Below are the code and all the weights of a small trained network. Each question names an input and a class and asks about switching units off, where a switched-off unit gives its printed mean instead of its output.

import numpy as np


def w(rows, s, z=0):
    codes = np.array(rows[::2]) - 128.0
    scale = np.full(codes.shape[1], s)
    scale[-1] = z or s
    return codes * scale


def norm(h):
    return h / np.sqrt((h * h).mean(-1, keepdims=True) + 1e-5)


def f(y):
    return np.maximum(y, 0)


def log_softmax(a):
    a = a - a.max(-1, keepdims=True)
    return a - np.log(np.exp(a).sum(-1, keepdims=True))


def net(x, mask):
    res = np.array(x, float).reshape(1, 6) / 4 @ E
    u = 0
    for l in range(3):
        y = f(norm(res) @ A[l][:, :-1].T + A[l][:, -1])
        res = res + np.where(mask[u : u + 3], y, B[l][:, -1]) @ B[l][:, :-1]
        u += 3
    return log_softmax(norm(res)[-1] @ U[:, :-1].T + U[:, -1])


A, B = {}, {}
E = w([
[132,168,101,134,110,133,111,123,146],'x0',
[129,29,220,65,31,34,124,120,213],'x1',
[248,153,193,68,161,170,40,132,160],'x2',
[85,112,158,174,66,180,86,183,99],'x3',
[155,179,210,154,77,107,150,68,94],'x4',
[173,59,162,84,196,94,80,40,3],'x5',
],0.0023)
A[0] = w([
[242,165,251,135,211,179,50,172,209,110],'0.n0',
[61,71,84,163,112,146,199,130,129,167],'0.n1',
[27,81,60,215,78,65,228,63,70,3],'0.n2',
],0.0035,0.0023)
B[0] = w([
[166,196,9,75,5,80,113,136,10,253],'0.n0',
[155,173,156,25,54,79,59,107,115,239],'0.n1',
[217,180,91,101,129,75,116,169,1,240],'0.n2',
],0.0035,0.0029)
A[1] = w([
[95,214,90,171,241,189,145,109,53,129],'1.n0',
[177,31,129,81,211,119,115,3,25,251],'1.n1',
[71,128,99,134,7,239,101,208,183,204],'1.n2',
],0.0034,0.0015)
B[1] = w([
[168,94,240,127,134,183,163,47,253,204],'1.n0',
[57,140,51,182,23,118,74,95,243,255],'1.n1',
[68,140,112,192,101,110,91,39,219,209],'1.n2',
],0.0037,0.0048)
A[2] = w([
[76,33,239,145,79,32,113,55,194,250],'2.n0',
[2,111,94,212,148,30,211,160,28,105],'2.n1',
[167,207,177,225,211,238,185,64,95,61],'2.n2',
],0.0035,0.0015)
B[2] = w([
[76,132,172,97,130,167,99,64,204,253],'2.n0',
[180,229,85,93,85,77,19,157,1,165],'2.n1',
[45,103,204,25,159,200,139,74,172,168],'2.n2',
],0.0046,0.0048)
U = w([
[107,162,108,109,78,161,89,95,163,228],'0',
[130,133,60,139,114,111,105,89,213,215],'1',
[220,189,42,58,84,67,69,207,26,159],'2',
[83,155,73,178,114,117,115,95,234,138],'3',
[89,118,76,127,153,171,99,97,205,129],'4',
[88,75,211,76,182,195,164,106,218,132],'5',
[202,4,198,219,241,77,234,246,73,3],'6',
],0.0037,0.0029)

Each question gives the input, the list of numbers given to net, and the class t.
The units are the neurons (one row each of A and B). Each row of codes is followed by its name. A weight is (code - 128) times the scale printed after its matrix; where a second scale follows, it is the last column's (A, B and U).
mask holds one flag per neuron, layer by layer. A switched-off neuron (its flag False) gives its mean, the last column of its row in B, instead of its output. The means were averaged over made-up inputs and are rounded, as every weight is.
A unit's drop is (log p(t) with every unit on - log p(t) with that unit switched off) / (log p(t) with every unit on - log p(t) with every unit switched off).
The circuit of an input: a set's keep is (log p(t) with only the set's units on - log p(t) with every unit switched off) / (log p(t) with every unit on - log p(t) with every unit switched off). Starting from all 9 units, units are removed one at a time, each time the one whose removal leaves the highest keep (on an exact tie, the one counted first), for as long as the keep stays at least 0.8.
circuit, biggest first: the units of the circuit, biggest drop first
most important unit: the unit with the biggest drop
top k neurons: the k neurons with the biggest drops, biggest first
k most important neurons of layer l: the k neurons of layer l with the biggest drops, biggest first
drop when u is switched off: that unit's drop, to one decimal
input [0,-8,-2,5,7,-5], class 5: circuit, biggest first => [2.n2, 1.n0, 1.n1]
input [4,2,-6,4,5,-3], class 2: circuit, biggest first => [0.n2, 1.n1, 2.n1]
input [-5,4,-7,0,-5,-4], class 2: most important neuron of layer 1 => [1.n0]
input [2,0,-5,-3,-5,-4], class 2: circuit, biggest first => [0.n2, 1.n1, 2.n1]
input [-4,4,8,2,1,-4], class 2: top 3 neurons => [0.n0, 1.n1, 1.n0]
input [7,-5,-8,-3,1,-5], class 2: circuit, biggest first => [0.n2, 2.n1]
input [1,-7,-6,0,6,-6], class 5: circuit, biggest first => [1.n0, 2.n2, 1.n1]
input [4,-6,3,1,-2,-1], class 5: top 3 neurons => [2.n2, 1.n0, 1.n1]
input [-3,-8,-2,5,-5,-4], class 5: circuit, biggest first => [1.n0, 1.n1, 2.n2]
input [-5,-8,0,4,3,-6], class 5: top 4 neurons => [2.n2, 1.n1, 1.n0, 0.n0]
input [-5,-7,-3,6,4,1], class 5: circuit, biggest first => [1.n0, 2.n2, 0.n0]
input [1,-3,8,-4,4,-8], class 2: circuit, biggest first => [0.n0, 2.n0]
input [-4,-4,7,-2,6,0], class 2: top 3 neurons => [0.n0, 2.n0, 1.n2]
input [0,-6,-2,-5,-3,1], class 5: 2 most important neurons of layer 1 => [1.n0, 1.n2]
input [-2,1,-6,-4,0,5], class 2: top 2 neurons => [0.n2, 2.n1]
input [-4,5,8,-2,-8,-5], class 2: circuit, biggest first => [0.n0]
input [-4,5,8,-4,-3,-6], class 2: circuit, biggest first => [0.n0, 1.n1]
input [1,4,-7,3,4,-3], class 2: 2 most important neurons of layer 1 => [1.n0, 1.n1]
input [-4,-1,-8,4,-5,-1], class 2: drop when 1.n0 is switched off => 0.0
input [7,-8,0,2,0,-1], class 5: most important unit => 2.n2
